Small tables with named rows and columns. After each table, cells are looked up by row and column.

Zege.csv
,Nilasug,Giliz,Rom,Dese,Lop,Lozegez
Zikom,5171,4604,4973,4745,4340,4904
Tek,1655,3525,4126,3950,4817,5147
Dotini,6602,9467,5309,8227,2447,3720
Subiven,6619,1964,6656,1675,6923,3926
Tora,4255,4875,4456,4877,4437,4601
Sibo,6250,1913,5727,2161,7587,5507
Fus,5411,4849,4945,5005,4141,4810
Lasumab,4083,6111,4566,6437,3713,6221
Pav,4186,4166,5108,4521,5314,5087
Gibek,6366,5995,6588,5211,5567,4956
Vupevo,4055,5783,4301,5742,3959,4705
Bubapi,4821,4508,4507,4713,4363,4592
Kovor,2942,8437,2569,8866,396,3403

Dese of Lasumab is 6437
Giliz of Subiven is 1964
Giliz of Sibo is 1913
Giliz of Gibek is 5995
Lop of Tek is 4817
Giliz of Zikom is 4604
Nilasug of Tora is 4255
Rom of Bubapi is 4507
Lop of Kovor is 396
Lop of Fus is 4141
Which row has the largest Giliz? Dotini

Dusazi =
|  | Lazepu | Lutotan | Nav | Rel | Topu | Bosaner |
|---|---|---|---|---|---|---|
| Sivip | 127 | 123 | 115 | 150 | 139 | 163 |
| Fulu | 100 | 120 | 104 | 151 | 120 | 138 |
| Gog | 73 | 159 | 196 | 48 | 114 | 60 |
| Zitir | 66 | 153 | 203 | 38 | 133 | 41 |
| Zam | 65 | 138 | 193 | 33 | 174 | 97 |
| Lepok | 171 | 108 | 59 | 200 | 81 | 140 |
| Rezu | 109 | 106 | 206 | 40 | 145 | 98 |
| Vuv | 236 | 153 | 96 | 138 | 90 | 62 |
| Seb | 195 | 174 | 103 | 169 | 142 | 2 |
| Meruvel | 95 | 79 | 163 | 77 | 105 | 150 |
| Denumam | 210 | 180 | 117 | 186 | 128 | 22 |
| Zet | 102 | 90 | 111 | 48 | 107 | 150 |

Rezu, Bosaner => 98
Zet, Lutotan => 90
Vuv, Rel => 138
Lepok, Rel => 200
Lepok, Lutotan => 108
Zam, Bosaner => 97
Lepok, Lazepu => 171
Zitir, Lutotan => 153
Vuv, Bosaner => 62
Sivip, Nav => 115
Denumam, Lazepu => 210
Gog, Topu => 114
Zet, Topu => 107
Rezu, Rel => 40
Meruvel, Nav => 163
Lepok, Topu => 81
Zet, Nav => 111

Table Gabinip
	Dez	Daro	Tofod	Ruki	Megi	Bop	San	Mem	Kos
Nadod	0.14	-0.14	0.59	-0.09	0.36	0.17	0.12	-0.32	-0.31
Doposur	0.20	-0.25	0.01	-0.14	0.29	0.11	-0.26	-0.22	-0.25
Sitaf	-0.19	0.04	-0.09	0.12	0.02	0.35	-0.02	0.24	-0.08
Kefe	0.04	-0.07	0.02	-0.18	-0.07	0.02	0.26	-0.10	0.08
Vuzato	-0.13	0.07	-0.04	0.27	-0.17	-0.26	-0.31	-0.07	0.07
Pina	-0.11	0.35	-0.29	0.09	-0.20	0.10	-0.26	0.51	0.27
Sop	0.11	0.04	-0.54	-0.09	-0.39	0.00	-0.15	0.73	0.36
Zigi	-0.21	0.55	-0.46	0.15	0.10	-0.16	-0.22	0.31	0.62
Basogo	0.08	0.21	-0.38	0.07	-0.20	0.10	-0.01	0.29	0.45
Tos	0.16	0.73	-0.33	0.21	-0.41	0.11	-0.05	0.62	0.41
Vel	-0.09	0.84	-0.47	0.01	-0.24	0.19	-0.08	0.89	0.45
Kasobud	0.16	0.24	-0.19	0.08	-0.32	0.16	0.15	0.36	0.42

Daro of Kefe = -0.07
Megi of Pina = -0.20
San of Vel = -0.08
Mem of Zigi = 0.31
Tofod of Vel = -0.47
Bop of Nadod = 0.17
Kos of Basogo = 0.45
Kos of Vuzato = 0.07
Daro of Tos = 0.73
Bop of Zigi = -0.16
Dez of Doposur = 0.20
Daro of Basogo = 0.21
Mem of Vel = 0.89
Daro of Sitaf = 0.04
Ruki of Basogo = 0.07
Dez of Vel = -0.09
Row with the largest Tofod: Nadod

Kud
|  | Roput | Deg | Kepog |
|---|---|---|---|
| Lutizef | 497 | 482 | 632 |
| Gugor | 722 | 735 | 600 |
| Fud | 619 | 488 | 888 |
| Pak | 828 | 752 | 793 |
| Gasiko | 307 | 170 | 197 |
| Kib | 138 | 222 | 458 |

Deg of Lutizef: 482
Kepog of Lutizef: 632
Deg of Gugor: 735
Roput of Lutizef: 497
Deg of Pak: 752
Kepog of Gasiko: 197

Tezami.tsv
	Riluzes	Lafe	Bikaneg	Geratig	Vuzeliv	Luva	Lud
Lifofiz	129	139	87	130	43	110	160
Nus	125	212	182	132	102	75	182
Sanopu	97	127	127	191	203	158	93
Koni	111	164	181	190	134	146	142

What is the Lud of Sanopu in Tezami? 93
What is the Vuzeliv of Sanopu in Tezami? 203
What is the Vuzeliv of Koni in Tezami? 134
What is the Luva of Nus in Tezami? 75
What is the Geratig of Koni in Tezami? 190
What is the Riluzes of Sanopu in Tezami? 97
What is the Riluzes of Nus in Tezami? 125
What is the Geratig of Lifofiz in Tezami? 130
What is the Luva of Koni in Tezami? 146
What is the Bikaneg of Lifofiz in Tezami? 87
What is the Luva of Sanopu in Tezami? 158
What is the Lud of Nus in Tezami? 182
What is the Lafe of Koni in Tezami? 164
What is the Riluzes of Koni in Tezami? 111
What is the Lafe of Sanopu in Tezami? 127
What is the Bikaneg of Sanopu in Tezami? 127
What is the Bikaneg of Koni in Tezami? 181
What is the Lafe of Nus in Tezami? 212
What is the Lafe of Lifofiz in Tezami? 139

Table Rit
	Muko	Niso	Guda	Sebo	Gar	Lebetov	Guborik	Renatik	Mefad
Laderit	-881	-84	561	-176	-599	-106	35	69	114
Rema	-918	283	283	-35	-584	150	-194	-93	179
Foti	-932	149	409	-100	-603	14	-98	-17	160

Laderit, Gar: -599
Foti, Lebetov: 14
Foti, Mefad: 160
Rema, Lebetov: 150
Rema, Niso: 283
Laderit, Guborik: 35
Rema, Sebo: -35
Foti, Muko: -932
Rema, Guborik: -194
Laderit, Sebo: -176
Rema, Gar: -584
Foti, Guborik: -98
Laderit, Mefad: 114

Tabi:
,Ledu,Sikedap,Pere,Fesazis,Zumim,Dekelog,Dubodid,Mur
Nal,4.948,4.105,4.087,5.475,7.545,5.175,5.993,4.139
Nipapu,5.935,5.466,3.164,3.201,5.371,6.515,7.853,1.925
Gukuz,7.350,3.893,6.115,6.090,5.976,7.759,4.696,5.743
Mifo,7.255,4.207,4.278,4.607,5.960,3.858,3.875,5.839
Lef,5.660,5.015,4.842,3.674,5.751,4.842,5.404,4.961

Mifo, Fesazis => 4.607
Nipapu, Mur => 1.925
Nipapu, Sikedap => 5.466
Nal, Pere => 4.087
Nipapu, Zumim => 5.371
Nal, Mur => 4.139
Nipapu, Ledu => 5.935
Lef, Dekelog => 4.842
Lef, Sikedap => 5.015
Lef, Fesazis => 3.674
Nal, Dubodid => 5.993

Vod.csv
,Nabi,Rov,Fosit,Paduse
Piz,37,57,52,46
Levutu,13,46,65,45
Mavib,63,18,91,35

Piz, Rov: 57
Levutu, Nabi: 13
Mavib, Rov: 18
Mavib, Paduse: 35
Piz, Paduse: 46
Levutu, Paduse: 45
Mavib, Fosit: 91
Piz, Fosit: 52
Levutu, Fosit: 65

Table Sir
,Zuv,Babat,Mos,Vul,Kaz,Fir,Bamo,Tun
Duleged,84,-378,-316,73,-492,24,8,30
Fegubo,-107,61,-131,-530,-347,-6,-177,158
Miboru,-245,33,-184,-99,4,-351,-516,35
Difivud,248,-144,-410,155,-445,58,84,97
Modakor,310,59,-457,379,-122,38,98,60
Bopig,-186,-364,101,-398,373,55,-96,33
Gelerub,-99,176,174,313,-331,-368,-250,-80
Rem,-152,-138,-429,74,-382,218,90,-251
Vana,-415,-445,95,-190,79,-8,-155,-229
Lifuner,34,137,499,-240,-149,-261,-147,224
Rer,242,195,-207,565,-5,-140,12,-6
Rovulak,-138,351,-287,408,90,-84,-123,-256

Rer, Babat: 195
Bopig, Kaz: 373
Bopig, Babat: -364
Modakor, Fir: 38
Bopig, Bamo: -96
Duleged, Babat: -378
Vana, Zuv: -415
Fegubo, Zuv: -107
Miboru, Tun: 35
Difivud, Vul: 155
Modakor, Kaz: -122
Rovulak, Tun: -256
Rer, Zuv: 242
Rovulak, Zuv: -138
Vana, Tun: -229
Fegubo, Babat: 61
Duleged, Zuv: 84
Vana, Mos: 95

Table Gemusad
         Mobos    Bez    Zoz  Tamemus    Rur  Sotubu
Giz       0.39   0.80  -0.26     0.10  -0.25    0.31
Zovo      0.17   0.27   0.25     0.37  -0.51    0.08
Gokofo    0.68   0.75   0.34     0.66   0.05    0.55
Mizonaf   0.92  -0.47   0.84     0.46   0.10    0.20
Bodit    -0.36  -0.70   0.93     0.39   0.13    0.34

Giz, Rur: -0.25
Zovo, Rur: -0.51
Gokofo, Rur: 0.05
Gokofo, Sotubu: 0.55
Mizonaf, Sotubu: 0.20
Mizonaf, Mobos: 0.92
Zovo, Zoz: 0.25
Gokofo, Tamemus: 0.66
Bodit, Sotubu: 0.34
Giz, Zoz: -0.26
Zovo, Sotubu: 0.08
Bodit, Rur: 0.13
Bodit, Mobos: -0.36

